Below are the code and all the weights of a small trained network. Each question names an input and a target symbol and asks about switching units off, where a switched-off unit gives its printed mean instead of its output.

import numpy as np


def w(rows, s, z=0):
    codes = np.array(rows[::2]) - 128.0
    scale = np.full(codes.shape[1], s)
    scale[-1] = z or s
    return codes * scale


def norm(h):
    return h / np.sqrt((h * h).mean(-1, keepdims=True) + 1e-5)


def f(y):
    return np.maximum(y, 0)


def softmax(a):
    e = np.exp(a - a.max(-1, keepdims=True))
    return e / e.sum(-1, keepdims=True)


def log_softmax(a):
    a = a - a.max(-1, keepdims=True)
    return a - np.log(np.exp(a).sum(-1, keepdims=True))


def net(x, mask):
    ids = ['αελμτφψ'.index(c) for c in x.split()]
    T = len(ids)
    res = E[ids] + P[:T]
    r = norm(res)
    for j in range(3):
        rows = slice(3 * j, 3 * j + 3)
        q, k, v = (r @ M[0][rows].T for M in (Q, K, V))
        z = softmax(np.where(np.tri(T) > 0, q @ k.T / 3**0.5, -1e9)) @ v
        o = O[0][rows]
        res = res + np.where(mask[j], z, o[:, -1]) @ o[:, :-1]
    y = f(norm(res) @ A[0][:, :-1].T + A[0][:, -1])
    res = res + np.where(mask[3:11], y, B[0][:, -1]) @ B[0][:, :-1]
    return log_softmax(norm(res)[-1] @ U[:, :-1].T + U[:, -1])


Q, K, V, O, A, B = {}, {}, {}, {}, {}, {}
E = w([
[134,183,87,68],'α',
[133,229,225,90],'ε',
[128,172,12,48],'λ',
[195,54,107,87],'μ',
[238,202,133,130],'τ',
[174,88,246,218],'φ',
[89,173,62,140],'ψ',
],0.013)
P = w([
[248,169,158,254],'0',
[196,145,149,220],'1',
[165,125,107,179],'2',
[153,120,118,163],'3',
[149,114,120,148],'4',
[145,123,131,138],'5',
[142,103,127,116],'6',
[129,104,141,121],'7',
[135,104,141,113],'8',
[128,104,158,100],'9',
[137,101,164,104],'10',
[131,103,175,95],'11',
[132,100,178,87],'12',
[134,107,151,81],'13',
],0.006)
Q[0] = w([
[162,187,139,129],'H1',
[52,74,191,154],'H1',
[38,153,93,142],'H1',
[184,117,100,167],'H2',
[3,217,72,48],'H2',
[113,150,148,188],'H2',
[119,33,120,109],'H3',
[141,223,137,110],'H3',
[79,165,75,92],'H3',
],0.013)
K[0] = w([
[79,144,129,96],'H1',
[229,93,100,195],'H1',
[143,127,167,105],'H1',
[51,122,58,126],'H2',
[148,94,197,49],'H2',
[134,120,114,154],'H2',
[185,33,66,168],'H3',
[84,250,163,90],'H3',
[70,168,104,146],'H3',
],0.012)
V[0] = w([
[247,85,169,36],'H1',
[156,199,241,45],'H1',
[70,118,177,211],'H1',
[194,132,115,184],'H2',
[62,244,155,136],'H2',
[35,233,167,119],'H2',
[127,237,255,166],'H3',
[46,218,159,167],'H3',
[105,152,12,115],'H3',
],0.0061)
O[0] = w([
[150,154,54,11,34],'H1',
[131,100,233,64,108],'H1',
[65,73,118,121,40],'H1',
[149,144,116,96,219],'H2',
[70,169,144,104,199],'H2',
[25,182,146,117,148],'H2',
[153,225,225,125,201],'H3',
[53,185,171,167,227],'H3',
[143,145,171,254,254],'H3',
],0.0061,0.0033)
A[0] = w([
[198,208,145,172,200],'N1',
[6,168,66,113,175],'N2',
[153,109,156,180,68],'N3',
[188,40,88,178,6],'N4',
[136,93,153,51,223],'N5',
[82,125,115,189,95],'N6',
[172,115,151,164,75],'N7',
[148,194,123,99,140],'N8',
],0.012,0.0022)
B[0] = w([
[82,92,51,83,249],'N1',
[150,212,198,130,185],'N2',
[151,30,54,80,150],'N3',
[64,33,223,188,157],'N4',
[203,149,50,197,141],'N5',
[121,123,105,91,164],'N6',
[93,2,120,55,149],'N7',
[33,95,129,118,184],'N8',
],0.0066,0.012)
U = w([
[183,140,72,85,81],'α',
[116,138,241,74,123],'ε',
[107,31,130,98,147],'λ',
[190,167,87,216,132],'μ',
[148,83,127,1,77],'τ',
[202,66,109,73,119],'φ',
[4,83,142,182,253],'ψ',
],0.0089,0.0053)

Each question gives the input, a string of symbols that net reads in full, and the target symbol t.
The units are the heads (3 rows each of Q, K, V and O) and the neurons (one row each of A and B). Each row of codes is followed by its name. A weight is (code - 128) times the scale printed after its matrix; where a second scale follows, it is the last column's (O, A, B and U).
mask holds one flag per unit, heads first, then neurons. A switched-off unit (its flag False) gives its mean, the last column of its rows in O or B, instead of its output. The means were averaged over made-up inputs and are rounded, as every weight is.
A unit's drop is (log p(t) with every unit on - log p(t) with that unit switched off) / (log p(t) with every unit on - log p(t) with every unit switched off).
The circuit of an input: a set's keep is (log p(t) with only the set's units on - log p(t) with every unit switched off) / (log p(t) with every unit on - log p(t) with every unit switched off). Starting from all 11 units, units are removed one at a time, each time the one whose removal leaves the highest keep (on an exact tie, the one counted first), for as long as the keep stays at least 0.8.
circuit, biggest first: the units of the circuit, biggest drop first
unit that matters most: the unit with the biggest drop
which heads matter: for each layer, one digit per head in row order, 1 if its drop is at least 0.15 and else 0, layers parted by /
drop of u: that unit's drop, to one decimal
input ψ τ ε τ τ ψ α α, target ε: unit that matters most -> H2
input λ ψ φ, target λ: which heads matter -> 001
input α ψ μ λ λ ψ λ ε α ψ τ λ λ, target ε: which heads matter -> 010
input ψ α ψ μ ψ τ τ ψ μ λ λ ψ ψ, target λ: which heads matter -> 010
input λ τ ψ λ ψ λ ψ τ ψ ε τ ψ, target ε: circuit, biggest first -> (N2 H1)
input λ ψ λ ε τ, target ε: which heads matter -> 001
input φ ψ τ τ ε ψ, target ε: circuit, biggest first -> (H1 N2)
input ψ ε τ, target ε: which heads matter -> 101
input λ ψ ψ φ α τ μ α ψ ψ, target λ: circuit, biggest first -> (H2 N7)
input τ ε φ ψ α, target ε: which heads matter -> 011
input α μ φ, target λ: which heads matter -> 000
input ψ ψ α ψ λ ψ, target μ: which heads matter -> 001
input τ ψ τ, target ψ: which heads matter -> 110
input τ τ φ φ, target φ: circuit, biggest first -> (H3 H1 N5 H2)
input ψ ψ τ ψ τ ψ, target μ: unit that matters most -> N8
input ε ε ψ φ ψ ψ ε ψ λ τ λ, target ε: drop of N1 -> 0.2
input μ ψ λ ψ ψ ψ ψ τ, target ψ: drop of N4 -> -0.1
input ψ τ τ μ τ α τ, target τ: drop of H1 -> 0.2
input τ α ψ ψ λ, target μ: drop of N1 -> 0.1
